How the units are linked:
x530: d>x135, o>x842, c>x987, r>x898
x636: d>x315, o>x259, c>x967, r>x45
x412: d>x323, o>x947, c>x936, r>x283
x369: d>x616, o>x786, c>x25, r>x622
x88: d>x446, o>x284, c>x707, r>x583
x283: d>x217, o>x881, c>x786, r>x402
x621: d>x889, o>x62, c>x842, r>x940
x17: d>x56, o>x629, c>x101, r>x324
x45: d>x534, o>x807, c>x162, r>x987
x987: d>x33, o>x889, c>x135, r>x636
x421: d>x936, o>x446, c>x412, r>x466
x402: d>x491, o>x454, c>x586, r>x412
x881: d>x583, o>x101, c>x649, r>x454
x786: d>x211, o>x649, c>x217, r>x586
x25: d>x282, o>x217, c>x616, r>x632
x282: d>x369, o>x466, c>x807, r>x842
x800: d>x987, o>x621, c>x530, r>x640
x157: d>x814, o>x545, c>x281, r>x751
x912: d>x649, o>x17, c>x881, r>x49
x534: d>x629, o>x25, c>x601, r>x33
x648: d>x867, o>x898, c>x307, r>x17
x307: d>x284, o>x636, c>x867, r>x101
x867: d>x496, o>x967, c>x284, r>x56
x640: d>x636, o>x940, c>x898, r>x601
x632: d>x842, o>x491, c>x621, r>x299
x842: d>x622, o>x669, c>x889, r>x433
x162: d>x601, o>x369, c>x534, r>x135
x610: d>x101, o>x601, c>x17, r>x123
x315: d>x898, o>x299, c>x640, r>x534
x936: d>x431, o>x751, c>x323, r>x786
x585: d>x36, o>x987, c>x545, r>x307
x669: d>x586, o>x49, c>x402, r>x421
x101: d>x197, o>x45, c>x56, r>x585
x324: d>x545, o>x530, c>x585, r>x648
x649: d>x913, o>x56, c>x583, r>x157
x707: d>x947, o>x496, c>x446, r>x913
x454: d>x281, o>x585, c>x157, r>x947
x807: d>x25, o>x283, c>x369, r>x889
x284: d>x648, o>x315, c>x496, r>x197
x622: d>x621, o>x586, c>x632, r>x624
x49: d>x157, o>x324, c>x454, r>x446
x814: d>x454, o>x123, c>x49, r>x707
x323: d>x421, o>x88, c>x431, r>x217
x433: d>x624, o>x421, c>x259, r>x282
x586: d>x62, o>x157, c>x491, r>x936
x197: d>x17, o>x534, c>x610, r>x36
x545: d>x123, o>x135, c>x36, r>x867
x123: d>x585, o>x800, c>x324, r>x496
x751: d>x707, o>x867, c>x88, r>x649
x446: d>x751, o>x648, c>x947, r>x912
x217: d>x466, o>x583, c>x211, r>x491
x211: d>x283, o>x913, c>x466, r>x62
x135: d>x800, o>x622, c>x33, r>x967
x913: d>x881, o>x610, c>x912, r>x814
x62: d>x402, o>x814, c>x669, r>x431
x947: d>x88, o>x307, c>x751, r>x881
x601: d>x45, o>x616, c>x629, r>x800
x281: d>x49, o>x36, c>x814, r>x88
x616: d>x807, o>x211, c>x282, r>x621
x466: d>x786, o>x912, c>x283, r>x669
x56: d>x610, o>x162, c>x197, r>x545
x299: d>x433, o>x323, c>x940, r>x25
x889: d>x632, o>x402, c>x622, r>x259
x259: d>x299, o>x412, c>x624, r>x807
x491: d>x669, o>x281, c>x62, r>x323
x629: d>x162, o>x282, c>x45, r>x530
x496: d>x307, o>x640, c>x648, r>x610
x940: d>x259, o>x431, c>x433, r>x616
x36: d>x324, o>x33, c>x123, r>x284
x967: d>x640, o>x624, c>x315, r>x162
x898: d>x967, o>x433, c>x636, r>x629
x624: d>x940, o>x936, c>x299, r>x369
x431: d>x412, o>x707, c>x421, r>x211
x33: d>x530, o>x632, c>x800, r>x315
x583: d>x912, o>x197, c>x913, r>x281

The rows follow the links: the fewer symbols apart two units are, the more alike their rows tend to be.

Each row is also shifted at random along 5 hidden directions that mean nothing.

Some units, each with a row of numbers:
x307: [-48,-4,-4,0,-5,-23,-44,1,-14,-23,-50,31,-49,25,-47,-15,56,9,1,16,-14,-7,-32,26,44,-14,-18,32,28,-28,-19,-54,-10,18,-34,0,7,9,-40,-18,-43,-8,7,-34,33,-53,40,-11,-3,13,-35,29,-40,50,-8,7,33,10]
x987: [31,-34,26,-40,37,45,5,-39,28,29,-40,-6,-5,-33,-41,3,-14,-30,-6,-3,-7,18,37,-23,0,18,-30,-11,25,-10,-4,7,-8,-2,-22,1,26,7,33,-1,-8,10,-10,23,61,-2,31,43,-1,-35,-12,41,-7,-21,-3,41,10,-7]
x36: [49,48,-27,-22,-58,-33,77,38,-22,31,33,-71,44,-68,0,-69,6,5,-94,71,22,57,-25,39,11,12,-5,-67,15,1,-4,20,13,-13,88,-34,-122,20,-22,-8,42,-74,-27,-30,-50,-24,-66,-33,19,-10,-62,-48,11,22,-53,11,-44,8]
x751: [39,58,-23,2,-5,30,-54,-4,-17,-16,40,17,-2,4,-13,51,-24,60,-20,3,-56,-25,-12,2,-49,6,-12,46,-50,13,-66,5,22,32,-3,20,9,33,1,25,-13,-17,7,25,-3,24,-28,-16,-35,31,20,0,-7,-2,8,-31,-3,4]
x947: [41,-12,-2,-11,-31,2,-31,-8,-9,-9,25,-8,-5,-14,-74,8,-33,78,-69,56,-56,25,-28,36,-45,-17,-35,5,15,17,-58,29,8,22,1,34,-65,38,-12,1,21,-51,-61,11,34,-13,-2,-51,-59,14,28,34,-47,11,-19,-18,-5,-48]
x281: [17,-44,1,-15,-70,3,65,2,34,-13,-25,-85,23,-93,17,-31,-31,-37,-31,9,12,26,-13,18,-2,-31,-35,-77,30,-8,-7,61,1,-34,78,-30,-60,-20,40,4,71,-62,2,23,-24,17,-31,27,15,-20,9,2,11,18,18,23,-69,2]
x545: [-37,24,-9,-59,-9,-71,23,-23,-23,59,5,-40,-12,-8,4,-36,22,-13,-11,37,11,-48,32,39,-25,-2,36,-7,-17,-39,-18,-35,11,34,30,11,-3,16,-44,28,-2,6,28,1,50,29,-38,42,19,-15,-66,-50,59,-21,1,28,-6,-3]
x217: [81,-20,13,28,-11,-2,79,47,0,-33,74,-38,88,-10,51,11,-8,-44,-95,0,17,46,-22,-50,6,56,40,-24,-7,41,39,20,5,-95,84,-50,-151,-5,-15,-5,87,20,-16,-17,-65,-38,-52,0,-23,-8,-8,-58,11,21,-57,30,-80,12]
x601: [-135,-51,14,18,24,27,-1,25,-3,43,34,-2,31,21,9,43,-11,-6,-42,33,56,-7,17,-2,14,24,17,-31,3,-17,-19,-5,-4,-20,12,35,-36,7,-4,-1,-2,18,-52,29,52,2,-65,-21,11,-11,25,64,-14,-16,-41,28,-21,-42]
x466: [-63,-33,9,66,31,-9,46,42,-24,-5,30,34,28,13,46,17,47,-29,-17,-15,27,55,11,-73,20,10,35,-21,-8,3,82,10,-10,-52,0,19,-13,-19,-1,-12,-12,59,-28,-12,-50,9,-22,3,43,-31,-27,-28,24,-29,-15,-17,17,7]
x530: [49,29,15,-53,-3,20,-5,-8,9,-17,1,-7,24,-17,23,-21,-15,-17,-3,-11,8,52,-4,-31,-8,-20,-11,41,-32,13,4,-2,48,20,66,1,-9,-1,20,-4,21,18,27,29,14,49,3,47,-37,-50,-24,-23,40,-21,-9,40,-25,20]
x496: [71,-3,-18,17,-13,-23,-26,-7,-31,36,40,-6,-12,12,-10,28,31,-38,-41,69,0,-25,4,32,10,-27,7,-6,14,-42,-21,-15,-48,-39,-40,-35,9,4,-4,9,-38,-9,-27,-67,-16,-46,-26,-34,8,56,-6,-18,-44,-17,-21,-37,-61,13]
x621: [-32,24,-4,37,15,-5,13,-25,12,68,-12,-18,-6,-28,38,12,-1,-30,-3,-12,28,-69,8,49,15,-31,0,-68,3,-74,18,-13,-10,9,2,-36,-14,-6,53,7,17,-26,-10,-40,12,-16,-36,27,69,46,23,-13,15,-32,17,-11,-55,-21]
x610: [-198,-69,-12,-8,3,3,-38,-6,-1,33,-30,17,-46,31,-35,-8,37,8,-10,63,62,-53,2,38,60,34,39,-32,4,-29,-2,-7,-66,26,-108,23,82,24,9,11,-62,55,-1,-22,49,-22,0,-22,39,-3,11,9,15,-24,-1,-24,51,-14]
x786: [61,11,8,57,50,6,13,61,-24,37,83,35,34,46,60,53,7,-35,-6,-17,48,-12,27,-19,21,29,20,16,-30,43,41,21,-10,-27,-1,17,-29,-10,1,1,9,65,-32,4,-39,-1,-66,7,-5,9,-14,-27,32,-13,-72,0,-22,-10]
x412: [45,-32,-11,-73,-54,-5,-18,-42,-44,7,6,-99,-19,2,2,-11,52,-37,-72,126,-4,-10,-36,50,22,33,29,37,11,2,-63,-19,-42,-29,-21,6,29,28,-37,26,-13,18,-20,-27,-11,-43,-11,-35,-71,-44,-44,-3,-18,-14,-46,-11,-26,-1]
x624: [-231,-59,45,11,-61,-32,-57,42,-34,15,-99,-77,-42,-12,74,34,-13,-85,12,46,77,-61,-30,49,-14,-52,6,7,-12,-82,-46,-16,-58,5,-15,-32,88,-29,-3,44,-20,7,59,-23,41,36,-20,25,22,-58,18,37,39,-48,37,-37,-45,45]
x323: [17,-40,32,20,-1,-17,43,9,-17,-58,-4,-39,11,-7,52,-1,12,-58,0,-8,16,64,-39,-54,-19,1,22,32,13,30,-11,-29,1,-37,24,-35,-12,-8,-25,-16,4,5,-19,-40,-30,-6,16,34,-36,21,-34,23,-20,30,-9,20,-28,46]
x491: [51,23,16,-33,33,-18,72,-4,14,-46,-8,-10,50,-18,22,-30,39,15,-23,-40,-16,87,-9,-26,12,29,-19,-3,30,28,20,-16,61,-6,62,-5,-76,-6,-6,-52,71,-27,9,-11,-6,6,27,30,9,-20,-44,-22,-6,2,-33,72,-12,-10]
x807: [-28,-38,13,-2,19,21,3,31,26,-15,-12,55,-13,6,-23,-7,-3,40,14,-38,-4,-30,-2,8,26,6,-43,-4,9,35,7,-2,-1,35,-9,-46,-27,-29,37,-36,-12,-16,19,11,-2,-79,59,-21,16,51,57,-21,-16,75,-14,15,6,6]
x842: [-81,39,17,6,-13,-58,10,27,35,-12,-73,42,6,-36,27,-33,1,6,51,-60,-2,7,7,39,20,-31,-13,-31,42,-22,24,17,28,27,15,-4,18,-14,16,29,3,-61,23,-9,-27,36,-5,37,56,-3,-36,-37,21,10,68,-19,9,-5]
x62: [-38,4,10,-6,14,-14,64,-1,-9,81,-7,-56,36,-37,68,35,40,-97,-19,-10,40,-7,27,10,-15,10,-3,-27,18,-81,8,1,-28,-12,23,-31,-53,3,-16,13,53,7,-41,-35,32,-1,-58,48,45,-3,-51,10,14,-75,-64,51,-70,-30]
x324: [58,72,5,72,28,-64,63,21,6,6,36,45,45,-4,46,-24,25,-28,24,-37,6,40,38,-10,1,4,-2,-44,-8,-41,40,48,-6,-14,34,-9,-6,8,-3,0,-3,-11,-29,-37,-75,-4,-36,29,34,32,-57,-53,18,3,27,-25,-29,7]
x616: [-106,-27,36,2,-1,-15,-27,40,20,19,-12,-63,-12,39,35,38,-45,-12,45,-96,62,-46,-13,59,-8,-2,-10,8,-22,8,-13,-63,1,47,44,-65,-55,-54,34,-43,57,-24,69,32,11,-23,31,7,33,29,36,-18,-8,46,-69,71,-48,22]
x315: [133,-27,-35,-39,-67,8,-17,-36,-34,-42,-27,-121,-7,-2,6,17,-3,-84,-3,88,21,23,-4,-18,10,34,48,24,-12,33,-26,10,-63,-71,-12,-50,71,13,12,50,-47,44,-16,-9,-10,7,1,-47,-77,-35,-1,26,23,2,50,-19,-43,16]
x967: [81,38,-61,-84,-17,29,-75,-21,-37,-8,28,-10,-21,43,-46,-23,-4,59,6,89,-33,-26,7,-5,10,25,24,89,-42,60,-57,-3,-1,30,-56,40,91,29,-29,27,-77,61,-10,-16,18,60,-12,-50,-63,-51,-13,6,-14,-67,27,-32,35,-10]
x814: [97,35,19,-35,39,10,-37,-51,12,22,-21,0,-68,15,-14,36,8,0,56,-38,-22,-85,50,36,-9,-22,-24,8,-31,10,5,-39,3,35,-18,9,56,-23,39,-8,-18,-1,19,10,27,-9,16,18,4,10,34,-3,-3,-28,29,35,-16,-15]

Where do the symbols, taken in turn from left to right, take each start?
Answers are names.
[8,1,9,18,-50,-24,38,29,-11,-22,12,-13,16,-9,-4,-53,3,9,-21,32,-22,36,-52,20,38,-25,10,-3,32,36,-14,9,18,-35,34,-29,-70,4,-55,-19,5,-73,-5,-12,-37,-46,-11,-7,-32,34,-42,-8,-44,26,-20,-5,-2,29]
r r -> x36
[-77,0,-16,45,10,25,-26,40,0,36,14,0,-15,0,-1,55,-21,-5,52,-9,42,-50,27,-17,-3,25,48,-7,-21,10,-13,43,-15,-14,-22,21,32,6,56,5,3,33,22,30,6,27,-19,-9,21,4,46,9,40,-15,33,-31,-6,-25]
c o r r -> x284
[-100,59,24,-5,5,-58,-12,18,-7,42,4,85,30,-39,-5,-8,-13,67,-9,-33,3,-7,2,16,-30,-22,-32,0,8,-43,-6,39,61,36,43,34,-88,9,-21,7,40,-69,13,26,23,1,-64,49,51,51,-30,-32,16,-24,12,18,-19,-29]
d d o c -> x586
[-14,-40,13,7,71,18,19,13,-12,2,-3,24,9,31,1,-21,47,-32,-15,16,9,13,9,-32,36,53,27,-4,1,11,31,0,-9,-15,-32,6,-7,-17,3,-50,3,37,-14,-8,20,-52,13,13,3,0,46,-13,-6,34,-26,33,37,15]
d o r -> x281
[-115,-71,17,1,-58,11,22,30,29,5,-58,-40,-7,-27,-23,-14,-39,-23,2,18,11,10,-29,16,20,29,14,-55,33,31,21,34,-15,-20,44,2,11,-22,45,33,-1,-23,16,63,-29,12,1,-36,-8,-22,49,34,48,39,40,-8,16,-21]
c o d -> x101
[-116,-47,-46,14,-2,-17,-15,-36,-9,27,-16,21,-32,26,-104,-49,51,45,-25,74,4,-24,6,24,99,54,31,-36,67,-8,6,13,-55,-2,-113,27,49,11,2,10,-81,17,5,-18,37,-56,41,-36,2,14,8,12,1,37,3,-20,92,-14]
c c o r -> x33
[92,52,-21,16,29,14,7,1,22,18,35,69,4,-20,19,56,-15,23,43,-60,-4,-17,59,-24,-39,-37,-29,-10,-27,-40,46,24,2,-10,-5,6,17,-7,42,-12,5,-5,-13,2,-5,29,-35,20,30,25,15,-14,26,-10,26,-3,-4,-3]
c d o -> x324
[-115,-52,2,24,-25,-12,-31,-1,20,5,-71,-20,-57,-13,30,23,-1,-11,-4,1,-21,-38,-50,66,29,-32,-35,-23,37,-37,-50,-8,-55,11,-27,-61,53,-14,21,10,-8,-49,5,-31,41,-14,50,-4,20,43,43,46,-37,15,36,-30,-14,12]
o c d d r -> x283
[71,6,16,51,19,1,31,47,35,-66,42,35,20,17,34,14,-6,34,21,-120,-8,12,-41,-16,-20,-53,-14,-28,-38,74,36,-32,69,18,78,-34,-76,-37,44,-66,59,18,49,42,-78,-51,44,-10,6,54,17,-73,-13,102,-19,13,-16,26]
o r c r -> x431
[48,26,6,49,1,12,58,21,19,-12,-25,2,7,-29,56,2,-43,-18,48,-48,4,-1,50,-26,-7,-32,-40,-30,18,-11,57,56,-33,-28,10,-16,47,-21,62,25,-8,-1,-13,-17,-20,17,-10,17,34,-5,-10,7,20,-13,74,-32,-10,-13]
d r d -> x707
[46,-13,45,-5,57,11,-18,-4,-16,9,-14,0,-63,62,91,89,40,-115,65,-64,21,-27,7,-52,-16,-20,4,52,2,-36,6,-84,-73,1,-64,-76,65,-8,-17,3,-20,64,19,-67,-16,-33,14,52,8,60,-3,42,-34,-45,-40,-13,-66,25]
r d d -> x217
[27,-18,-43,-8,-7,9,-20,-29,-39,38,49,3,13,42,-34,11,-35,-1,-52,89,18,-14,20,11,-1,27,42,14,-39,30,18,51,-32,-15,-52,31,39,19,10,53,-49,48,-55,27,-8,33,-55,-78,-39,-29,10,3,52,-25,-8,-45,-22,-21]
r d -> x800
[-71,-40,-9,-31,-32,-42,8,1,-1,-40,29,27,32,25,-74,-97,-7,64,-43,34,-36,46,-56,34,35,35,34,-17,4,62,4,-22,33,43,26,25,-60,-2,-46,-5,3,-12,28,53,11,-40,15,-37,-22,-17,6,-28,-8,60,-27,37,55,31]
r r c r -> x610
[-18,25,4,-15,2,-42,25,-8,-18,-26,-26,23,24,-11,21,-40,24,-2,24,3,-11,33,-2,-31,9,-19,24,34,25,20,12,-12,8,18,-6,30,43,-15,-7,8,-4,18,40,21,11,25,7,34,-1,-46,-53,-16,29,-19,2,29,47,10]
d d c -> x669
[75,-16,-13,45,19,49,12,-51,17,9,-40,-15,-25,-30,-14,18,-15,-7,-13,-8,7,-10,42,7,-1,-25,-50,-65,51,-3,32,33,-39,-50,-36,6,13,-13,66,17,-13,-20,4,-31,-3,-19,20,3,15,33,27,24,-10,-14,53,-5,-36,-36]
c d d d r -> x88
